Each row of numbers stands for one thing and depends on some of the facts below. Use the named rows to name the rest.

How the things are related:
Ψ: is of sort; Ξ: refers to; Θ: belongs to class; δ: sits directly inside
AC: Ψ 104; Θ 796; δ P
Y: Ψ 740; Θ 796
AE: Ξ E
AA: Ψ 425; Θ 796
C: Ψ 425; Θ 796
D: Ξ AK
O: Ψ 930
L: Ψ 104; Θ 535
F: Ψ 577; Ξ Z; δ H
I: Ψ 425; Θ 983; δ D
M: Ψ 425; Ξ AO; δ AJ
AF: Ψ 104; Ξ AN; Θ 224
AB: Ψ 104; Ξ K; Θ 224; δ P
AL: Ψ 626; Ξ AG; δ H
V: Ψ 408; Θ 796; δ H
AI: Ξ N, C, AG, AA, U
Q: Ψ 740
X: Ψ 104; Ξ L, Q; Θ 209; δ AJ
T: Ψ 425; δ AI
B: Ψ 104; Ξ O, G, W; Θ 822; δ AI
J: Ψ 425; Ξ L, Z; Θ 983; δ Z
AJ: Ξ Z, AP
H: Ξ AN, AM
AO: Ψ 104
AP: Ψ 740; Θ 822; δ Z
AD: Ψ 930; Ξ AP; δ P
AK: Ψ 104; Θ 209
U: Ψ 425; Θ 983
K: Ψ 626; Θ 209
AG: Ψ 626; Θ 224; δ AE
AN: Ψ 425; Θ 796; δ W
AH: Ψ 104; Ξ Z, N, W; δ G
S: Ψ 104; Ξ K; Θ 796; δ G
R: Ψ 104; Ξ O, I; Θ 224
N: Ψ 104; Θ 535; δ H
A: Ψ 425; Ξ AN, C; δ AJ
E: Ψ 577; Θ 224; δ Z
AM: Ψ 104; Θ 796; δ AJ

Some things and their rows:
AJ: [  0   3   3   1 -18   1   0  -3  18 -10 -14  14   1 -18  -5   7   7]
AG: [  3  13  -2   3   0   7  20  28   9 -15 -13  12  27   9  -4   5  -2]
AM: [ 15  -1  24  -8  -6  -2  -1   5   2 -12  10   8   4  -1  -5  -1  -8]
T: [  3   3   3   8  -1   3   4   8   3 -11 -12  16  16  -2  -2   1 -21]
P: [  1   5   7   1   1   2   2   4   2 -11  -8  12  13  -7  -6  11 -11]
I: [ -3  -5  -4   7   7   5   5   4  -2 -11 -17  21  17 -19  -6 -12 -53]
D: [  5   5  14  -1   7  -1   8  -3  15 -10  -9  10  20  -6  -4  25 -56]
K: [  7  18   8  -1  -5   6  22  10  -4 -11  -2  12  19   0  -3   0  -4]
AB: [  4   6  17  -2   1   6  18  12   0 -15   8  11   2   7  -2  -7  -2]
S: [  5   7  18  -2   1   2  14   1  -3 -16   9  14   4   7  -1  -2  -2]
AE: [ -2   1  14   8   1  -1   6  19   3 -14  -9  16   5   8   1  26   8]
C: [  7   0  -4   9  -4   8   3  24   9 -13  -3  12  18  -4  -5  -7 -20]
AC: [  6   6  15  -2  -2  -3   7  14   0 -13  -3  11   5   9  -4   7 -22]
AD: [  0   4   1   1 -23   4  -1   9  13  -9 -14  16   1 -11  -3   1   6]
W: [  0  -3   4   4  -4   1   3  13  -6  -7 -15  14  14 -31  -9  14 -26]

Name these rows:
A row may be one of the things named above.
[ -3  -2  14   0   6 -12   6   5  -3 -12 -12  17  13 -22  -4  22 -34]	B
[  1  15   0   4  10  -3  18  22  19 -15 -17  15  24  11  -2  15   1]	AL
[ -2  -2  10  -8   2  -7  -1 -27  12 -16  -8   3  -1  -2  -8   7  26]	X
[  3   2   6  -1 -13  -1  -1 -19   1 -14  -7   5  -7  -2 -11  -5  11]	L
[  7  -5  20  -4   1   0  -6 -10  15 -10   4   7  10 -20  -3  10   3]	H
[ 12  13  17  -3  -1   0   5  24 -10  -6  -6  10   5  23  -6  27 -37]	AO
[ -2  -2  10   4   2   2   7  12   5 -15 -10  17  11  10   1  26   6]	AE
[  1   0  14   2  -7 -11   1  10   7 -14 -16  15   5 -17  -3  20  -6]	AH
[ 11  -5   9   2  -8   7  -7  -1   8  -9   4   7  16 -13  -6  -6 -12]	AN
[ -1  12  -2   4  10  -4  19  19  20 -14 -16  13  27  14  -3  15  -3]	AL
[ -2  -1  15   0   6 -10   4   6   0 -14 -14  16  14 -23  -3  17 -34]	B
[ -2   2   0   8  12   0   9  15  22 -17 -11  15  16  -6  -1  15   4]	AI
[  7  -3  10   4   3  -1  -5   1  20 -13  -3  11  17 -15  -1   5  -2]	A
[  0   4   2  -1 -26   5  -4   9  12  -9 -17  12   2 -14  -1   3  -5]	AD
[ -5   2  10   3 -15   0   7  -3  11 -12 -11  12   6 -30  -7   9  11]	F
[ -1   4   2   0 -25   5  -4  12  11  -9 -19  13   1 -13  -2   2   2]	AD
[  7   7   8   5   5   1  -3  16   1  -2 -19  15  21   7  -1  27 -32]	M
[  5   4  14  -1  -2   0   8  14   3 -15   0  12   5   6  -3   2 -23]	AC
[  4   2  -4   2 -22   5  -1  -3   0 -11 -15  12   4 -29 -11   1   1]	Z
[ -1  12  -2   2  10  -1  21  21  17 -15 -16  15  26   9  -3  12   2]	AL
[ -2   1  17   2   9  -9   4  12   2 -13 -12  18  11 -22  -3  22 -34]	B
[  7   6  19  -4  -3  -3  13   9   6 -12  -3   7   8   3  -5  18 -69]	AK
[  4   7   5   6 -11  -4  12  27   0 -15  -3  13   8   1  -7   7 -17]	N
[ -5  -3  13   0  14  -3   4   2   1 -15 -10  18  10  -9  -4   0 -45]	R
[ 11   4 -11  -5 -27   6   1  12   4  -7  -7  18   2 -15  -8 -11  -9]	AP

